Below is a small trained network, with its code and all its weights. Each question gives an input and a target symbol and asks what happens when units are switched off, that is, made to give their printed mean instead of their output.

import numpy as np


def w(rows, s, z=0):
    codes = np.array(rows[::2]) - 128.0
    scale = np.full(codes.shape[1], s)
    scale[-1] = z or s
    return codes * scale


def norm(h):
    return h / np.sqrt((h * h).mean(-1, keepdims=True) + 1e-5)


def f(y):
    return np.maximum(y, 0)


def softmax(a):
    e = np.exp(a - a.max(-1, keepdims=True))
    return e / e.sum(-1, keepdims=True)


def log_softmax(a):
    a = a - a.max(-1, keepdims=True)
    return a - np.log(np.exp(a).sum(-1, keepdims=True))


def net(x, mask):
    ids = ['Φβεθμξτ'.index(c) for c in x.split()]
    T = len(ids)
    res = E[ids] + P[:T]
    q, k, v = (norm(res) @ M[0].T for M in (Q, K, V))
    z = softmax(np.where(np.tri(T) > 0, q @ k.T / 3**0.5, -1e9)) @ v
    res = res + np.where(mask[0], z, O[0][:, -1]) @ O[0][:, :-1]
    y = f(norm(res) @ A[0][:, :-1].T + A[0][:, -1])
    res = res + np.where(mask[1:9], y, B[0][:, -1]) @ B[0][:, :-1]
    return log_softmax(norm(res)[-1] @ U[:, :-1].T + U[:, -1])


Q, K, V, O, A, B = {}, {}, {}, {}, {}, {}
E = w([
[191,123,164,82,65,160],'Φ',
[56,98,131,111,78,217],'β',
[84,171,179,61,216,168],'ε',
[55,113,76,83,83,33],'θ',
[159,167,62,162,168,179],'μ',
[212,4,252,85,120,101],'ξ',
[120,28,99,105,132,214],'τ',
],0.004)
P = w([
[158,179,210,255,114,42],'0',
[116,119,120,120,127,108],'1',
[105,118,110,126,145,115],'2',
[97,126,101,120,144,114],'3',
[91,127,95,119,148,117],'4',
[90,131,91,119,152,117],'5',
[86,129,90,124,151,114],'6',
[80,127,91,127,152,118],'7',
],0.0025)
Q[0] = w([
[253,188,207,82,66,70],'head 0',
[108,157,110,223,190,35],'head 0',
[42,44,42,225,169,225],'head 0',
],0.0051)
K[0] = w([
[153,74,196,212,80,142],'head 0',
[163,40,83,3,94,184],'head 0',
[95,205,31,47,203,114],'head 0',
],0.0049)
V[0] = w([
[2,134,217,43,103,194],'head 0',
[66,130,143,139,107,35],'head 0',
[122,111,153,155,235,148],'head 0',
],0.003)
O[0] = w([
[192,174,152,111,130,82,247],'head 0',
[107,74,103,119,160,58,176],'head 0',
[125,101,108,2,153,195,41],'head 0',
],0.0054,0.0013)
A[0] = w([
[154,46,193,103,80,59,77],'neuron 0',
[198,125,138,149,170,2,187],'neuron 1',
[158,112,77,45,91,111,249],'neuron 2',
[189,155,125,132,177,202,109],'neuron 3',
[128,184,84,133,108,151,139],'neuron 4',
[118,175,208,122,91,162,194],'neuron 5',
[81,63,146,54,204,174,131],'neuron 6',
[30,125,60,130,119,68,90],'neuron 7',
],0.0043,0.0016)
B[0] = w([
[60,207,135,146,133,180,238],'neuron 0',
[97,127,58,88,170,205,222],'neuron 1',
[69,73,168,172,203,115,253],'neuron 2',
[70,78,152,92,3,175,157],'neuron 3',
[91,193,223,150,111,174,152],'neuron 4',
[194,127,59,163,126,24,241],'neuron 5',
[216,229,64,153,168,47,199],'neuron 6',
[101,6,189,126,215,79,198],'neuron 7',
],0.0035,0.0032)
U = w([
[144,184,112,237,51,56,178],'Φ',
[175,229,60,53,216,96,189],'β',
[152,115,211,70,129,135,66],'ε',
[44,165,77,147,139,254,230],'θ',
[188,49,20,142,112,171,65],'μ',
[56,37,112,150,197,35,194],'ξ',
[160,103,139,76,66,140,3],'τ',
],0.006,0.0014)

Each question gives the input, a string of symbols that net reads in full, and the target symbol t.
The units are the heads (3 rows each of Q, K, V and O) and the neurons (one row each of A and B). Each row of codes is followed by its name. A weight is (code - 128) times the scale printed after its matrix; where a second scale follows, it is the last column's (O, A, B and U).
mask holds one flag per unit, heads first, then neurons. A switched-off unit (its flag False) gives its mean, the last column of its rows in O or B, instead of its output. The means were averaged over made-up inputs and are rounded, as every weight is.
A unit's drop is (log p(t) with every unit on - log p(t) with that unit switched off) / (log p(t) with every unit on - log p(t) with every unit switched off).
The circuit of an input: a set's keep is (log p(t) with only the set's units on - log p(t) with every unit switched off) / (log p(t) with every unit on - log p(t) with every unit switched off). Starting from all 9 units, units are removed one at a time, each time the one whose removal leaves the highest keep (on an exact tie, the one counted first), for as long as the keep stays at least 0.8.
units of the circuit, in order: the units of the circuit, biggest drop first
top k neurons: the k neurons with the biggest drops, biggest first
drop when u is switched off: that unit's drop, to one decimal
input ε β β Φ θ Φ β Φ, target ε: top 2 neurons : (neuron 6; neuron 2)
input Φ Φ β θ β, target ξ: units of the circuit, in order : (neuron 7; head 0)
input Φ τ ξ Φ Φ Φ Φ, target Φ: top 3 neurons : (neuron 7; neuron 5; neuron 1)
input μ Φ β Φ, target μ: units of the circuit, in order : (head 0; neuron 0; neuron 6)
input τ Φ θ β θ τ θ Φ, target τ: units of the circuit, in order : (head 0; neuron 1)
input ε Φ θ Φ θ Φ, target ε: top 3 neurons : (neuron 2; neuron 6; neuron 7)
input β Φ ε Φ β ε β τ, target β: units of the circuit, in order : (neuron 6; head 0)
input ξ Φ θ β Φ, target ξ: units of the circuit, in order : (neuron 2)
input τ Φ τ τ β Φ τ β, target Φ: top 3 neurons : (neuron 5; neuron 1; neuron 0)
input τ β Φ β Φ Φ Φ Φ, target τ: drop when neuron 3 is switched off : 0.2
input ξ β τ θ Φ ε θ β, target ξ: drop when neuron 7 is switched off : 0.4
input Φ ε Φ Φ Φ Φ Φ β, target β: drop when neuron 6 is switched off : 0.4
input β τ Φ, target β: drop when neuron 1 is switched off : 0.7
